(in the rows, 128 means zero)
Each row is followed by its class.
[122,117,108,153,147,117,133,130,94,148,110,145,159,73,132,105,153,98,60,120,123]
peba
[124,120,98,159,118,134,127,141,111,137,117,153,150,71,125,101,121,64,76,124,126]
peba
[180,128,126,143,139,121,124,99,118,131,123,125,157,133,137,124,135,139,144,116,124]
Tada
[121,135,119,123,120,135,129,132,96,122,121,134,131,130,127,89,108,69,105,114,132]
peba
[141,113,124,156,136,109,140,127,97,107,125,102,154,102,142,83,147,111,88,130,121]
peba
[148,108,128,137,132,175,157,117,82,129,147,130,128,150,123,151,139,124,126,113,131]
Gevo
[134,128,108,128,120,119,116,126,114,158,164,141,136,128,126,124,128,99,102,135,117]
Tada
[151,116,115,140,124,125,133,121,113,143,142,140,159,105,133,110,130,108,134,116,126]
rizun
[161,134,115,150,133,122,128,127,109,140,151,125,134,132,131,129,144,105,138,133,133]
Tada
[161,124,112,139,138,108,118,115,108,132,164,141,144,116,123,121,160,71,128,98,145]
musas
[170,138,111,148,137,142,127,96,103,147,124,137,143,93,126,122,131,113,136,118,119]
Gevo
[138,128,129,126,126,122,119,130,107,131,112,139,134,159,124,138,130,99,126,111,123]
musas
[152,93,124,152,134,124,129,131,113,145,130,135,126,109,150,138,152,119,84,100,121]
musas
[125,147,99,159,132,137,120,132,139,127,115,160,149,90,129,83,123,66,109,121,133]
peba
[125,136,94,151,137,124,118,134,100,135,109,163,153,72,112,103,117,80,67,133,132]
peba
[177,129,101,129,118,125,133,135,130,133,148,128,133,122,127,118,123,113,142,126,138]
Tada
[162,131,112,161,97,106,119,137,118,159,102,124,153,136,149,128,124,119,77,134,127]
rizun
[92,122,122,161,127,137,120,123,88,129,112,144,139,123,143,97,132,100,65,115,135]
peba
[188,126,134,142,146,98,124,79,119,160,125,123,136,136,147,129,131,163,174,118,125]
Tada
[157,115,121,132,127,125,116,115,115,134,152,144,133,137,136,131,126,109,182,126,128]
rizun
[131,127,113,122,123,110,127,144,106,141,129,131,147,101,154,130,136,133,85,152,114]
Gevo
[141,132,109,129,136,129,119,141,127,131,138,140,143,153,120,135,114,91,114,107,121]
Gevo
[158,124,113,144,134,139,139,139,103,122,145,147,124,144,134,135,124,95,150,92,131]
Gevo
[159,110,130,141,133,130,117,120,96,132,152,147,136,157,129,115,143,108,170,104,127]
Gevo
[155,117,118,147,123,119,116,132,130,164,103,135,159,86,141,102,123,115,84,141,128]
rizun
[200,135,134,144,129,132,126,107,124,126,133,117,146,156,127,96,136,102,165,123,146]
Tada
[123,146,112,152,123,151,100,130,122,140,100,161,148,81,123,91,130,77,58,113,130]
peba
[155,133,112,134,137,123,128,136,101,149,130,157,145,110,114,140,124,107,105,123,117]
Gevo
[133,131,113,136,123,107,136,160,121,155,125,126,148,83,143,113,98,121,100,149,128]
rizun
[133,134,114,159,138,140,133,135,112,127,121,141,156,97,131,83,131,85,92,124,134]
peba
[148,137,92,143,130,141,116,120,103,124,113,150,164,35,130,124,118,126,68,148,133]
Gevo
[153,134,107,134,132,141,132,119,91,141,143,150,142,103,111,153,120,150,99,122,126]
Gevo
[147,136,112,126,132,104,128,142,121,116,115,139,167,154,124,141,192,105,121,123,125]
Gevo
[144,159,104,127,126,124,139,129,129,171,157,141,144,64,125,131,118,121,83,158,122]
musas
[103,138,104,165,137,136,107,131,115,123,108,154,151,82,130,135,106,77,65,118,131]
peba
[115,140,115,149,145,137,118,129,113,123,114,120,146,116,127,92,130,102,104,103,122]
peba
[154,129,114,137,138,134,108,117,108,148,160,148,147,92,137,125,129,89,121,118,128]
musas
[146,128,118,137,143,126,141,132,115,137,134,131,143,124,135,116,133,109,119,120,128]
Gevo
[161,126,97,149,146,108,127,103,116,130,165,157,134,161,132,113,131,68,145,114,132]
Tada
[155,117,112,124,99,112,134,124,115,124,142,137,129,157,137,139,139,122,86,114,126]
musas
[150,112,116,132,133,131,124,125,108,144,110,147,168,100,135,110,77,105,115,125,123]
Gevo
[168,149,112,153,146,129,112,129,126,140,139,153,143,121,124,113,129,74,137,105,123]
musas
[186,121,128,153,135,124,117,109,111,95,154,153,124,204,141,118,144,49,217,63,133]
Tada
[160,133,123,152,139,130,129,129,101,125,150,139,131,114,136,116,153,85,145,102,127]
musas
[150,123,99,144,133,129,134,114,105,128,132,133,137,98,123,85,131,114,147,113,122]
Gevo
[142,119,135,122,125,106,123,132,148,117,127,123,127,172,129,118,132,126,94,113,132]
musas
[146,134,125,140,121,126,134,121,132,115,146,144,129,139,126,110,118,113,170,113,134]
Gevo
[150,131,121,134,134,114,126,133,109,123,138,127,138,115,127,113,136,128,129,114,120]
Gevo
[105,134,120,153,147,114,128,136,107,130,119,122,152,91,135,64,138,119,97,110,144]
peba
[125,117,102,162,132,120,120,136,103,150,184,160,137,189,132,77,136,80,144,114,111]
Tada
[146,125,107,125,128,119,118,133,115,154,145,135,137,120,131,182,127,98,88,125,121]
Gevo

Each row is followed by its class. Each block has new classes.
[133,121,129,127,107,150,122,130,128,121,124,144,128,139,131,147,131,135,138,119,126]
Q
[132,123,114,119,109,150,115,127,133,112,131,136,128,133,129,127,127,159,136,122,145]
Q
[133,137,131,117,110,141,118,122,133,118,133,129,132,134,127,132,125,163,140,121,145]
Q
[132,122,100,127,123,149,120,139,136,124,122,131,131,132,131,123,127,152,126,122,148]
B
[129,121,94,121,108,149,123,141,135,102,139,115,123,127,128,113,124,144,137,130,132]
B
[129,119,103,126,105,146,118,135,135,101,131,135,124,130,129,115,129,136,139,123,134]
B
[127,133,98,143,115,142,122,123,144,130,122,116,136,123,131,129,129,138,127,124,143]
K
[126,129,133,125,138,105,127,112,126,141,131,132,126,119,126,118,123,151,128,134,137]
J
[125,120,142,122,133,113,128,115,121,131,135,142,121,122,126,118,125,138,134,133,125]
J
[126,130,135,120,132,116,123,119,123,126,132,140,127,123,127,115,127,154,129,130,140]
J
[128,119,147,134,118,142,121,117,124,119,125,154,127,131,129,124,135,126,130,119,133]
Q
[130,146,125,125,116,119,116,133,127,121,117,134,135,129,127,146,130,124,129,130,134]
E
[129,138,91,131,115,129,109,117,140,124,123,127,130,119,131,138,124,159,126,131,152]
N
[130,125,141,124,113,146,121,123,124,109,131,142,127,134,127,129,132,127,132,123,134]
Q
[128,121,136,126,130,103,128,121,122,136,126,145,123,126,126,130,126,129,135,131,118]
J
[133,112,120,124,112,143,127,136,129,125,129,138,124,139,131,137,125,148,147,120,117]
B
[129,130,118,124,111,135,117,126,131,115,129,137,126,131,129,133,128,142,136,127,133]
B
[128,125,105,125,111,124,117,126,135,114,131,134,125,123,126,124,126,143,136,130,133]
B
[137,137,151,122,121,128,120,128,125,135,115,147,136,144,130,161,130,139,131,120,134]
Q
[128,110,146,120,137,121,128,117,120,134,132,152,122,128,128,115,125,146,134,127,128]
J
[131,116,132,121,133,135,118,129,121,121,121,159,127,133,132,120,129,152,124,124,149]
N
[138,124,141,118,128,147,121,140,122,127,117,150,136,144,131,137,129,154,128,116,147]
N
[133,116,151,122,117,143,123,131,123,118,121,168,131,145,127,123,133,147,141,111,137]
Q
[130,100,131,120,133,165,130,125,128,125,141,136,124,134,132,107,124,171,133,119,138]
N
[129,123,148,117,142,111,132,122,120,138,132,140,124,125,126,121,125,145,132,130,128]
J
[127,118,95,129,115,143,119,134,137,108,130,133,124,125,128,102,125,143,132,127,145]
B
[128,120,147,121,134,111,132,115,121,141,133,139,124,127,126,131,125,142,136,130,118]
J
[128,125,103,127,109,139,120,136,132,104,131,129,123,127,128,119,128,125,133,126,130]
B
[131,111,134,121,117,116,116,117,124,122,123,175,121,131,129,124,128,156,146,121,133]
Q
[129,136,153,123,118,114,130,131,117,124,128,133,125,136,125,152,131,96,137,130,99]
T
[129,114,111,124,125,138,127,137,129,121,132,129,121,129,132,126,125,136,132,131,123]
B
[129,128,155,116,131,109,128,125,118,128,131,145,128,131,123,123,128,133,137,127,125]
J
[126,121,125,126,132,111,121,110,125,131,132,144,124,118,127,118,125,156,131,133,139]
J
[126,125,138,121,139,105,130,120,122,139,131,135,123,124,127,126,125,139,131,134,123]
J
[132,121,105,126,116,151,120,132,136,118,134,122,126,128,130,124,124,160,133,124,140]
B
[130,129,115,123,106,158,119,128,137,108,138,119,129,131,129,124,126,149,137,121,139]
B
[126,124,136,121,132,111,126,114,126,131,133,139,124,121,125,109,125,150,134,135,135]
J

Each row is followed by its class. Each block has new classes.
[181,128,80,128,140,135,143,126,117,126,144,127,135,123,108,139,149,127,144,144,133]
F
[174,127,128,137,138,127,146,128,117,130,120,140,105,100,121,130,130,132,138,137,132]
G
[185,107,86,131,144,121,139,127,114,117,144,138,123,136,117,125,141,140,134,150,125]
F
[162,139,130,112,126,138,127,131,132,108,130,134,94,92,134,126,136,135,142,144,136]
G
[137,123,136,136,134,136,134,133,112,106,116,133,122,127,114,127,161,130,133,143,122]
V
[144,115,103,133,136,134,138,128,116,103,126,149,127,127,71,133,157,132,125,148,123]
V
[177,132,136,142,139,139,135,126,128,125,132,138,87,102,133,140,130,140,137,149,132]
G
[131,118,141,155,137,127,131,136,104,119,135,137,118,125,115,128,158,135,154,165,126]
V
[143,121,102,134,137,136,138,119,115,124,148,155,130,120,119,135,152,121,127,141,122]
V
[200,119,87,128,147,135,133,129,126,130,136,130,136,128,126,135,152,126,146,142,129]
F
[107,131,182,146,127,134,138,132,97,111,135,145,98,116,117,134,185,129,132,177,118]
V
[229,90,76,129,152,150,142,132,124,131,141,135,139,132,118,117,138,129,134,139,129]
F
[178,113,92,126,134,136,142,140,117,133,138,135,137,122,119,132,152,118,129,139,150]
F
[173,125,122,124,137,135,133,138,129,120,125,136,100,103,128,126,129,136,134,149,138]
G
[190,115,94,129,137,130,151,127,108,131,144,120,132,138,116,122,152,127,146,156,134]
F
[152,118,132,139,138,125,130,128,111,121,127,145,125,139,113,132,152,134,130,138,121]
V
[127,113,130,119,162,132,136,128,108,118,110,138,126,119,109,127,150,131,128,159,118]
V
